Below are the code and all the weights of a small trained network. Each question names an input and a class and asks about switching units off, where a switched-off unit gives its printed mean instead of its output.

import numpy as np


def w(rows, s, z=0):
    codes = np.array(rows[::2]) - 128.0
    scale = np.full(codes.shape[1], s)
    scale[-1] = z or s
    return codes * scale


def f(y):
    return y / 2 * (1 + np.tanh(0.7978845608 * (y + 0.044715 * y**3)))


def log_softmax(a):
    a = a - a.max(-1, keepdims=True)
    return a - np.log(np.exp(a).sum(-1, keepdims=True))


def net(x, mask):
    res = np.array(x, float).reshape(1, 3) / 4 @ E
    y = f(res @ A[0][:, :-1].T + A[0][:, -1])
    res = res + np.where(mask, y, B[0][:, -1]) @ B[0][:, :-1]
    return log_softmax(res[-1] @ U[:, :-1].T + U[:, -1])


A, B = {}, {}
E = w([
[88,224,86,116,98,140,106,78,220],'x0',
[220,143,28,219,46,60,142,116,68],'x1',
[173,145,107,67,187,212,101,53,9],'x2',
],0.015)
A[0] = w([
[2,150,156,111,85,106,130,205,203,214],'N0',
[11,85,183,189,130,83,169,157,168,118],'N1',
[114,104,108,40,171,161,133,128,87,78],'N2',
[159,52,145,95,158,128,166,160,100,247],'N3',
[96,61,201,50,207,179,126,192,157,253],'N4',
[149,254,63,114,141,188,87,15,84,206],'N5',
[63,161,175,93,71,69,139,189,151,82],'N6',
],0.0094,0.0032)
B[0] = w([
[61,81,90,172,127,199,50,147,207,224],'N0',
[123,84,141,151,142,205,33,128,75,201],'N1',
[118,116,175,115,166,155,83,130,53,189],'N2',
[120,184,234,179,94,151,120,150,57,182],'N3',
[92,86,177,171,150,187,156,23,44,251],'N4',
[136,254,67,56,168,151,157,172,165,211],'N5',
[140,106,108,169,116,167,114,153,232,180],'N6',
],0.0095,0.024)
U = w([
[68,74,150,172,140,150,86,156,169,187],'0',
[122,175,54,109,87,95,142,105,161,208],'1',
[252,109,114,197,65,75,101,191,71,223],'2',
[127,157,153,71,216,178,120,138,95,188],'3',
[147,84,148,97,151,93,142,144,142,1],'4',
[99,101,215,152,134,132,132,80,85,11],'5',
[116,97,135,108,166,76,104,152,126,3],'6',
],0.014,0.0033)

Each question gives the input, the list of numbers given to net, and the class t.
The units are the neurons (one row each of A and B). Each row of codes is followed by its name. A weight is (code - 128) times the scale printed after its matrix; where a second scale follows, it is the last column's (A, B and U).
mask holds one flag per neuron, in row order. A switched-off neuron (its flag False) gives its mean, the last column of its row in B, instead of its output. The means were averaged over made-up inputs and are rounded, as every weight is.
A unit's drop is (log p(t) with every unit on - log p(t) with that unit switched off) / (log p(t) with every unit on - log p(t) with every unit switched off).
The circuit of an input: a set's keep is (log p(t) with only the set's units on - log p(t) with every unit switched off) / (log p(t) with every unit on - log p(t) with every unit switched off). Starting from all 7 units, units are removed one at a time, each time the one whose removal leaves the highest keep (on an exact tie, the one counted first), for as long as the keep stays at least 0.8.
units of the circuit, in order: the units of the circuit, biggest drop first
k most important neurons: the k neurons with the biggest drops, biggest first
drop of u: that unit's drop, to one decimal
input [-3,6,4], class 2: units of the circuit, in order	[N4]
input [-4,3,-4], class 2: 2 most important neurons	[N4, N0]
input [-1,7,6], class 1: units of the circuit, in order	[N5, N4, N1]
input [5,2,3], class 1: units of the circuit, in order	[N4, N1]
input [7,3,-3], class 1: units of the circuit, in order	[N4, N1]
input [0,8,7], class 1: 4 most important neurons	[N5, N4, N1, N2]
input [0,-4,0], class 5: 3 most important neurons	[N4, N5, N6]
input [-8,-3,-4], class 5: 2 most important neurons	[N4, N3]
input [4,8,-6], class 2: 2 most important neurons	[N5, N4]
input [-4,1,-1], class 2: units of the circuit, in order	[N4, N0]
input [-5,5,-3], class 2: drop of N4	0.1
input [2,0,1], class 1: drop of N1	0.2
input [-6,4,-1], class 2: drop of N4	0.4
input [-2,-6,4], class 5: units of the circuit, in order	[N4]
input [0,1,-1], class 2: drop of N5	0.3
